Below are the code and all the weights of a small trained network. Each question names an input and a target symbol and asks about switching units off, where a switched-off unit gives its printed mean instead of its output.

import numpy as np


def w(rows, s, z=0):
    codes = np.array(rows[::2]) - 128.0
    scale = np.full(codes.shape[1], s)
    scale[-1] = z or s
    return codes * scale


def norm(h):
    return h / np.sqrt((h * h).mean(-1, keepdims=True) + 1e-5)


def f(y):
    return np.maximum(y, 0)


def softmax(a):
    e = np.exp(a - a.max(-1, keepdims=True))
    return e / e.sum(-1, keepdims=True)


def log_softmax(a):
    a = a - a.max(-1, keepdims=True)
    return a - np.log(np.exp(a).sum(-1, keepdims=True))


def net(x, mask):
    ids = ['αβγεζημστφψ'.index(c) for c in x.split()]
    T = len(ids)
    res = E[ids] + P[:T]
    u = 0
    for l in range(2):
        q, k, v = (norm(res) @ M[l].T for M in (Q, K, V))
        z = softmax(np.where(np.tri(T) > 0, q @ k.T / 2**0.5, -1e9)) @ v
        res = res + np.where(mask[u], z, O[l][:, -1]) @ O[l][:, :-1]
        u += 1
        y = f(norm(res) @ A[l][:, :-1].T + A[l][:, -1])
        res = res + np.where(mask[u : u + 4], y, B[l][:, -1]) @ B[l][:, :-1]
        u += 4
    return log_softmax(norm(res)[-1] @ U[:, :-1].T + U[:, -1])


Q, K, V, O, A, B = {}, {}, {}, {}, {}, {}
E = w([
[103,194,160],'α',
[97,193,110],'β',
[107,198,122],'γ',
[157,120,155],'ε',
[113,194,246],'ζ',
[110,197,130],'η',
[224,185,65],'μ',
[140,105,155],'σ',
[109,197,125],'τ',
[124,170,156],'φ',
[140,168,48],'ψ',
],0.011)
P = w([
[174,29,135],'0',
[135,188,162],'1',
[254,120,115],'2',
[66,123,172],'3',
[154,170,79],'4',
[175,166,126],'5',
[141,197,105],'6',
[122,182,34],'7',
[81,207,146],'8',
[91,214,106],'9',
],0.0068)
Q[0] = w([
[84,106,2],'L0H1',
[184,162,88],'L0H1',
],0.0087)
K[0] = w([
[107,205,253],'L0H1',
[148,16,156],'L0H1',
],0.0067)
V[0] = w([
[20,236,254],'L0H1',
[84,9,129],'L0H1',
],0.0064)
O[0] = w([
[51,19,254,219],'L0H1',
[221,196,224,3],'L0H1',
],0.0065,0.0047)
A[0] = w([
[159,232,255,2],'L0N1',
[96,232,176,197],'L0N2',
[137,39,197,3],'L0N3',
[154,49,228,101],'L0N4',
],0.0064,0.0021)
B[0] = w([
[107,30,34,179],'L0N1',
[197,69,10,254],'L0N2',
[80,148,146,155],'L0N3',
[1,203,119,173],'L0N4',
],0.0058,0.0044)
Q[1] = w([
[148,28,79],'L1H1',
[206,253,107],'L1H1',
],0.0055)
K[1] = w([
[254,7,108],'L1H1',
[122,42,218],'L1H1',
],0.0054)
V[1] = w([
[34,23,19],'L1H1',
[155,254,93],'L1H1',
],0.0095)
O[1] = w([
[254,2,70,254],'L1H1',
[119,177,35,120],'L1H1',
],0.0086,0.0083)
A[1] = w([
[136,94,114,33],'L1N1',
[242,154,2,250],'L1N2',
[55,239,182,32],'L1N3',
[196,75,143,84],'L1N4',
],0.0099,0.0021)
B[1] = w([
[125,100,98,147],'L1N1',
[31,58,163,245],'L1N2',
[124,247,254,137],'L1N3',
[108,189,97,177],'L1N4',
],0.0075,0.012)
U = w([
[210,96,115,163],'α',
[108,144,70,9],'β',
[111,223,5,118],'γ',
[214,119,110,107],'ε',
[194,113,143,71],'ζ',
[193,104,106,72],'η',
[113,112,209,202],'μ',
[82,91,207,168],'σ',
[77,199,123,159],'τ',
[103,209,127,254],'φ',
[171,141,68,30],'ψ',
],0.012,0.0048)

Each question gives the input, a string of symbols that net reads in full, and the target symbol t.
The units are the heads (2 rows each of Q, K, V and O) and the neurons (one row each of A and B). Each row of codes is followed by its name. A weight is (code - 128) times the scale printed after its matrix; where a second scale follows, it is the last column's (O, A, B and U).
mask holds one flag per unit, layer by layer, with each layer's heads first. A switched-off unit (its flag False) gives its mean, the last column of its rows in O or B, instead of its output. The means were averaged over made-up inputs and are rounded, as every weight is.
A unit's drop is (log p(t) with every unit on - log p(t) with that unit switched off) / (log p(t) with every unit on - log p(t) with every unit switched off).
The circuit of an input: a set's keep is (log p(t) with only the set's units on - log p(t) with every unit switched off) / (log p(t) with every unit on - log p(t) with every unit switched off). Starting from all 10 units, units are removed one at a time, each time the one whose removal leaves the highest keep (on an exact tie, the one counted first), for as long as the keep stays at least 0.8.
units of the circuit, in order: the units of the circuit, biggest drop first
unit that matters most: the unit with the biggest drop
k most important neurons: the k neurons with the biggest drops, biggest first
top k neurons in layer l: the k neurons of layer l with the biggest drops, biggest first
drop of u: that unit's drop, to one decimal
input σ α ζ ζ, target φ: units of the circuit, in order -> L0H1, L1H1
input ψ β ζ α ζ τ ζ, target γ: unit that matters most -> L0H1
input α α α, target σ: units of the circuit, in order -> L0H1, L1H1, L0N2
input α α σ, target σ: 3 most important neurons -> L0N2, L0N4, L0N1
input α ε σ, target σ: top 3 neurons in layer 0 -> L0N4, L0N2, L0N1
input α α ε, target σ: 2 most important neurons -> L0N2, L0N4
input ζ φ φ, target μ: top 3 neurons in layer 0 -> L0N2, L0N1, L0N3
input α σ γ, target σ: units of the circuit, in order -> L0N2, L1H1, L0H1
input ζ ε σ, target μ: units of the circuit, in order -> L1H1, L0H1, L0N2
input σ σ ζ α, target φ: 2 most important neurons -> L1N2, L1N3
input α ζ φ, target σ: units of the circuit, in order -> L1H1, L0N2
input σ η ε, target φ: units of the circuit, in order -> L1H1, L0H1
input α ε γ, target σ: 4 most important neurons -> L0N1, L0N2, L0N3, L0N4
input σ σ η γ, target φ: unit that matters most -> L0H1
input α σ β, target σ: units of the circuit, in order -> L0N2, L1H1, L0H1
input α η η, target σ: units of the circuit, in order -> L0H1, L0N2
input ζ ε η, target μ: top 2 neurons in layer 1 -> L1N4, L1N2
input α η α, target σ: units of the circuit, in order -> L0H1, L0N2, L0N4
input α μ τ, target σ: 3 most important neurons -> L1N2, L0N2, L0N1
input μ ε α γ, target γ: most important neuron -> L1N2
input ζ α α, target μ: 2 most important neurons -> L0N2, L1N2
input σ η τ τ, target φ: drop of L0H1 -> 1.3
input ψ φ μ, target γ: drop of L1N2 -> 0.0
input ψ α γ η ε ε α, target γ: drop of L0H1 -> 1.2
input ψ σ α, target γ: drop of L0H1 -> 0.9
input α α φ, target σ: 4 most important neurons -> L0N2, L0N4, L0N1, L0N3
input σ ζ γ, target φ: top neuron in layer 1 -> L1N3
